Here is a tiny trained network, its code and every weight. The questions are about switching its units off for an input and a target symbol, where a switched-off unit gives its printed mean instead of its output.

import numpy as np


def w(rows, s, z=0):
    codes = np.array(rows[::2]) - 128.0
    scale = np.full(codes.shape[1], s)
    scale[-1] = z or s
    return codes * scale


def f(y):
    return np.maximum(y, 0)


def softmax(a):
    e = np.exp(a - a.max(-1, keepdims=True))
    return e / e.sum(-1, keepdims=True)


def log_softmax(a):
    a = a - a.max(-1, keepdims=True)
    return a - np.log(np.exp(a).sum(-1, keepdims=True))


def net(x, mask):
    ids = ['ΓΔΛΠΦΨαβεζηθξστω'.index(c) for c in x.split()]
    T = len(ids)
    res = E[ids] + P[:T]
    u = 0
    for l in range(2):
        r = res
        for j in range(2):
            rows = slice(4 * j, 4 * j + 4)
            q, k, v = (r @ M[l][rows].T for M in (Q, K, V))
            z = softmax(np.where(np.tri(T) > 0, q @ k.T / 4**0.5, -1e9)) @ v
            o = O[l][rows]
            res = res + np.where(mask[u + j], z, o[:, -1]) @ o[:, :-1]
        u += 2
        y = f(res @ A[l][:, :-1].T + A[l][:, -1])
        res = res + np.where(mask[u : u + 4], y, B[l][:, -1]) @ B[l][:, :-1]
        u += 4
    return log_softmax(res[-1] @ U[:, :-1].T + U[:, -1])


Q, K, V, O, A, B = {}, {}, {}, {}, {}, {}
E = w([
[43,132,78,132],'Γ',
[87,134,155,83],'Δ',
[87,123,106,135],'Λ',
[130,173,125,150],'Π',
[82,109,93,135],'Φ',
[139,154,149,135],'Ψ',
[103,140,139,137],'α',
[104,128,141,124],'β',
[97,139,119,143],'ε',
[90,109,139,124],'ζ',
[154,179,226,104],'η',
[192,169,168,126],'θ',
[144,27,109,46],'ξ',
[77,114,174,231],'σ',
[173,133,155,245],'τ',
[100,122,191,228],'ω',
],0.013)
P = w([
[166,128,126,114],'0',
[209,148,113,117],'1',
[5,203,164,122],'2',
[170,86,196,137],'3',
[219,117,83,131],'4',
[45,214,191,54],'5',
[131,61,173,160],'6',
[183,83,54,144],'7',
],0.011)
Q[0] = w([
[137,201,134,79],'L0H1',
[53,135,87,88],'L0H1',
[131,129,162,77],'L0H1',
[71,153,100,97],'L0H1',
[186,103,148,251],'L0H2',
[120,130,83,243],'L0H2',
[165,96,116,112],'L0H2',
[87,118,145,85],'L0H2',
],0.012)
K[0] = w([
[129,20,135,36],'L0H1',
[147,185,68,69],'L0H1',
[153,144,204,55],'L0H1',
[147,172,87,23],'L0H1',
[144,209,214,220],'L0H2',
[116,254,172,128],'L0H2',
[196,137,142,86],'L0H2',
[135,147,3,101],'L0H2',
],0.0087)
V[0] = w([
[174,129,50,168],'L0H1',
[193,2,114,67],'L0H1',
[153,106,104,173],'L0H1',
[146,151,106,68],'L0H1',
[151,144,172,143],'L0H2',
[169,47,120,165],'L0H2',
[109,113,192,153],'L0H2',
[110,98,98,167],'L0H2',
],0.0088)
O[0] = w([
[177,58,84,164,94],'L0H1',
[111,153,3,139,253],'L0H1',
[183,94,70,206,116],'L0H1',
[181,153,151,59,154],'L0H1',
[234,77,116,129,143],'L0H2',
[138,123,22,95,184],'L0H2',
[165,117,167,132,125],'L0H2',
[67,99,43,150,85],'L0H2',
],0.0057,0.0044)
A[0] = w([
[99,57,114,108,149],'L0N1',
[134,230,127,255,78],'L0N2',
[186,60,77,67,253],'L0N3',
[87,139,150,155,47],'L0N4',
],0.0079,0.003)
B[0] = w([
[136,94,160,59,172],'L0N1',
[2,51,84,77,155],'L0N2',
[157,98,155,119,253],'L0N3',
[149,83,86,115,133],'L0N4',
],0.01,0.0076)
Q[1] = w([
[252,74,109,130],'L1H1',
[23,214,73,154],'L1H1',
[73,89,125,134],'L1H1',
[204,124,26,179],'L1H1',
[97,214,172,176],'L1H2',
[48,253,169,251],'L1H2',
[41,147,72,148],'L1H2',
[93,203,87,87],'L1H2',
],0.0071)
K[1] = w([
[104,135,90,60],'L1H1',
[144,111,141,233],'L1H1',
[193,152,184,127],'L1H1',
[153,99,119,80],'L1H1',
[212,237,107,139],'L1H2',
[107,255,140,117],'L1H2',
[164,168,121,100],'L1H2',
[132,186,49,90],'L1H2',
],0.0097)
V[1] = w([
[114,233,96,118],'L1H1',
[108,44,153,103],'L1H1',
[118,67,181,2],'L1H1',
[231,80,50,240],'L1H1',
[121,25,137,93],'L1H2',
[7,130,223,175],'L1H2',
[64,139,154,178],'L1H2',
[196,83,109,48],'L1H2',
],0.0067)
O[1] = w([
[141,119,255,136,90],'L1H1',
[109,120,95,86,178],'L1H1',
[108,154,50,207,254],'L1H1',
[142,25,185,116,86],'L1H1',
[172,146,59,136,226],'L1H2',
[87,104,94,151,41],'L1H2',
[105,76,105,177,57],'L1H2',
[143,174,134,116,248],'L1H2',
],0.0079,0.0094)
A[1] = w([
[73,243,56,149,221],'L1N1',
[251,93,145,253,61],'L1N2',
[236,172,156,140,255],'L1N3',
[47,153,137,54,230],'L1N4',
],0.0055,0.0016)
B[1] = w([
[137,70,148,25,254],'L1N1',
[246,2,212,152,171],'L1N2',
[152,172,109,177,240],'L1N3',
[82,54,188,75,178],'L1N4',
],0.0083,0.0077)
U = w([
[24,101,170,72,254],'Γ',
[105,150,191,4,59],'Δ',
[106,125,136,124,132],'Λ',
[99,150,130,137,112],'Π',
[104,126,123,124,142],'Φ',
[140,129,177,143,214],'Ψ',
[107,145,146,137,130],'α',
[112,132,144,115,69],'β',
[112,131,139,129,103],'ε',
[114,118,138,113,75],'ζ',
[101,244,174,147,193],'η',
[200,127,198,148,166],'θ',
[139,224,22,126,129],'ξ',
[93,71,91,158,167],'σ',
[160,1,111,127,54],'τ',
[111,59,115,139,119],'ω',
],0.0064,0.005)

Each question gives the input, a string of symbols that net reads in full, and the target symbol t.
The units are the heads (4 rows each of Q, K, V and O) and the neurons (one row each of A and B). Each row of codes is followed by its name. A weight is (code - 128) times the scale printed after its matrix; where a second scale follows, it is the last column's (O, A, B and U).
mask holds one flag per unit, layer by layer, with each layer's heads first. A switched-off unit (its flag False) gives its mean, the last column of its rows in O or B, instead of its output. The means were averaged over made-up inputs and are rounded, as every weight is.
A unit's drop is (log p(t) with every unit on - log p(t) with that unit switched off) / (log p(t) with every unit on - log p(t) with every unit switched off).
The circuit of an input: a set's keep is (log p(t) with only the set's units on - log p(t) with every unit switched off) / (log p(t) with every unit on - log p(t) with every unit switched off). Starting from all 12 units, units are removed one at a time, each time the one whose removal leaves the highest keep (on an exact tie, the one counted first), for as long as the keep stays at least 0.8.
units of the circuit, in order: the units of the circuit, biggest drop first
most important unit: the unit with the biggest drop
top k neurons: the k neurons with the biggest drops, biggest first
top k neurons in layer l: the k neurons of layer l with the biggest drops, biggest first
which heads matter: for each layer, one digit per head in row order, 1 if its drop is at least 0.15 and else 0, layers parted by /
input ξ ξ ζ, target Γ: units of the circuit, in order -> [L0N3; L1N4; L1N1; L1H2]
input ξ ξ θ τ, target τ: units of the circuit, in order -> [L0H1; L1N2; L1H2]
input Γ α ξ, target Γ: which heads matter -> 01 / 01
input θ Π ω, target Γ: most important unit -> L0N2
input τ ξ η ξ ξ Φ, target Γ: which heads matter -> 00 / 01
input ε ξ τ σ ξ ξ τ Ψ, target τ: top 4 neurons -> [L1N2; L0N2; L1N1; L1N3]
input Ψ ξ θ, target Γ: which heads matter -> 00 / 01
input ξ ξ η θ Ψ Γ τ ζ, target τ: top 2 neurons in layer 0 -> [L0N2; L0N1]
input θ Λ ξ ξ Φ ξ Φ η, target ξ: units of the circuit, in order -> [L1H1; L0H1]
input ξ ξ ξ ξ α ζ, target Γ: top 2 neurons in layer 1 -> [L1N4; L1N3]
input ξ θ Φ β η Δ, target Γ: top 2 neurons in layer 0 -> [L0N3; L0N1]
input ξ α ξ η θ Δ, target Γ: units of the circuit, in order -> [L1H2; L0N3; L1N4; L0H2]
input ξ α Ψ ξ θ ξ, target Δ: which heads matter -> 10 / 01
input ξ ε ξ θ ξ Λ, target Γ: top 2 neurons -> [L0N3; L1N4]
input β θ ξ Ψ ε ξ ξ Φ, target ξ: units of the circuit, in order -> [L1H1; L1H2; L0H1]
input θ θ σ, target Γ: units of the circuit, in order -> [L0N2; L1N4]
input ξ ξ β, target Γ: most important unit -> L0N3
input θ ξ Π, target Γ: top 2 neurons in layer 0 -> [L0N2; L0N3]
input Λ θ Π, target Γ: units of the circuit, in order -> [L0N2; L1N4; L1H2]
input ξ θ ξ ξ, target ξ: units of the circuit, in order -> [L1H2; L1H1; L0N1]
input ε β ξ ξ ξ θ, target Γ: most important unit -> L1H2
input Ψ θ Φ, target Γ: top 2 neurons in layer 1 -> [L1N4; L1N3]
input ξ τ ε, target Γ: which heads matter -> 00 / 00
input θ θ Γ, target Γ: top 2 neurons -> [L1N4; L0N2]
input Ψ ξ θ α θ, target θ: top 2 neurons -> [L1N2; L0N2]
input Ψ ω σ θ ε η, target Γ: top 2 neurons in layer 0 -> [L0N3; L0N1]
